Here is a tiny trained network, its code and every weight. The questions are about switching its units off for an input and a class, where a switched-off unit gives its printed mean instead of its output.

import numpy as np


def w(rows, s, z=0):
    codes = np.array(rows[::2]) - 128.0
    scale = np.full(codes.shape[1], s)
    scale[-1] = z or s
    return codes * scale


def f(y):
    return y / 2 * (1 + np.tanh(0.7978845608 * (y + 0.044715 * y**3)))


def log_softmax(a):
    a = a - a.max(-1, keepdims=True)
    return a - np.log(np.exp(a).sum(-1, keepdims=True))


def net(x, mask):
    res = np.array(x, float).reshape(1, 7) / 4 @ E
    y = f(res @ A[0][:, :-1].T + A[0][:, -1])
    res = res + np.where(mask, y, B[0][:, -1]) @ B[0][:, :-1]
    return log_softmax(res[-1] @ U[:, :-1].T + U[:, -1])


A, B = {}, {}
E = w([
[91,12,175,95,205,158],'x0',
[172,192,145,89,108,198],'x1',
[166,157,71,208,168,129],'x2',
[159,188,208,114,159,115],'x3',
[239,140,170,179,105,158],'x4',
[246,82,135,95,73,80],'x5',
[94,116,189,179,53,197],'x6',
],0.012)
A[0] = w([
[119,85,153,168,138,130,173],'N1',
[45,155,172,133,136,164,189],'N2',
[139,109,98,79,220,124,180],'N3',
[80,87,55,145,120,63,110],'N4',
[131,170,119,144,162,86,106],'N5',
[89,105,204,140,187,123,252],'N6',
[134,95,143,116,247,129,198],'N7',
[157,223,100,135,85,137,93],'N8',
[168,121,152,163,88,69,104],'N9',
[134,175,126,130,128,114,181],'N10',
[79,125,132,38,98,165,122],'N11',
[233,121,96,172,88,164,168],'N12',
[83,62,86,142,139,63,205],'N13',
[68,146,184,249,129,203,226],'N14',
[125,93,119,140,112,89,223],'N15',
[75,127,105,101,198,143,118],'N16',
[130,157,90,93,98,84,169],'N17',
[91,101,67,137,138,78,199],'N18',
[169,237,118,144,104,115,155],'N19',
[101,127,195,83,102,152,112],'N20',
[154,196,118,140,110,112,136],'N21',
],0.015,0.0037)
B[0] = w([
[151,164,130,125,115,141,169],'N1',
[124,110,106,118,99,132,220],'N2',
[120,106,145,202,99,108,198],'N3',
[119,163,64,123,156,68,208],'N4',
[127,134,133,113,109,123,172],'N5',
[129,155,134,157,72,138,218],'N6',
[161,119,167,250,99,126,214],'N7',
[152,176,141,163,157,108,230],'N8',
[180,140,97,71,112,102,190],'N9',
[122,162,135,136,121,107,171],'N10',
[141,78,198,79,56,186,202],'N11',
[160,83,73,85,33,165,246],'N12',
[101,156,91,182,193,113,215],'N13',
[132,148,42,153,75,180,255],'N14',
[102,155,112,100,126,89,169],'N15',
[162,119,152,156,106,101,199],'N16',
[125,163,118,136,110,151,189],'N17',
[113,138,67,146,154,19,200],'N18',
[124,218,64,165,146,96,246],'N19',
[126,127,102,113,110,120,192],'N20',
[122,233,127,140,183,97,203],'N21',
],0.014,0.018)
U = w([
[103,54,170,104,204,162,33],'0',
[114,46,152,104,178,180,13],'1',
[137,57,218,191,148,61,107],'2',
[54,177,100,192,222,39,162],'3',
[180,150,121,187,113,157,178],'4',
[57,57,197,27,113,220,41],'5',
[152,84,101,11,118,73,103],'6',
[130,46,92,136,74,206,254],'7',
],0.011,0.0037)

Each question gives the input, the list of numbers given to net, and the class t.
The units are the neurons (one row each of A and B). Each row of codes is followed by its name. A weight is (code - 128) times the scale printed after its matrix; where a second scale follows, it is the last column's (A, B and U).
mask holds one flag per neuron, in row order. A switched-off neuron (its flag False) gives its mean, the last column of its row in B, instead of its output. The means were averaged over made-up inputs and are rounded, as every weight is.
A unit's drop is (log p(t) with every unit on - log p(t) with that unit switched off) / (log p(t) with every unit on - log p(t) with every unit switched off).
The circuit of an input: a set's keep is (log p(t) with only the set's units on - log p(t) with every unit switched off) / (log p(t) with every unit on - log p(t) with every unit switched off). Starting from the 12 units with the biggest drops (on a tie, the unit counted first), units are removed one at a time, each time the one whose removal leaves the highest keep (on an exact tie, the one counted first), for as long as the keep stays at least 0.8.
units of the circuit, in order: the units of the circuit, biggest drop first
unit that matters most: the unit with the biggest drop
top k neurons: the k neurons with the biggest drops, biggest first
drop when u is switched off: that unit's drop, to one decimal
input [6,-2,4,-7,-2,6,8], class 3: unit that matters most	N13
input [-1,-2,-2,7,3,4,0], class 6: units of the circuit, in order	[N7; N9; N14]
input [-6,-8,0,7,1,6,6], class 6: units of the circuit, in order	[N9; N7]
input [-7,-3,-5,-4,5,5,-3], class 6: top 2 neurons	[N12; N9]
input [-7,-5,-2,-4,7,2,-5], class 3: top 2 neurons	[N19; N21]
input [1,1,-7,-8,-1,7,3], class 6: top 2 neurons	[N14; N7]
input [8,6,-4,0,2,-7,-5], class 2: top 2 neurons	[N7; N12]
input [8,1,-7,3,7,8,-7], class 2: top 2 neurons	[N14; N7]
input [-7,-2,0,8,7,4,-5], class 3: top 4 neurons	[N19; N21; N11; N14]
input [5,-6,6,-6,6,8,-7], class 3: top 2 neurons	[N13; N18]
input [-5,6,-5,-3,-6,4,-4], class 3: top 2 neurons	[N12; N14]
input [-3,-8,7,-5,5,6,-6], class 3: top 2 neurons	[N13; N18]
input [3,-1,3,-3,5,0,-6], class 2: drop when N19 is switched off	0.3
input [7,-5,-2,-5,5,8,-7], class 3: units of the circuit, in order	[N13]
input [5,2,-3,-1,-2,5,3], class 5: drop when N14 is switched off	0.1
input [-6,5,-6,0,-4,0,-6], class 3: drop when N19 is switched off	0.1
input [1,-5,-7,7,-4,5,-5], class 2: drop when N19 is switched off	0.4
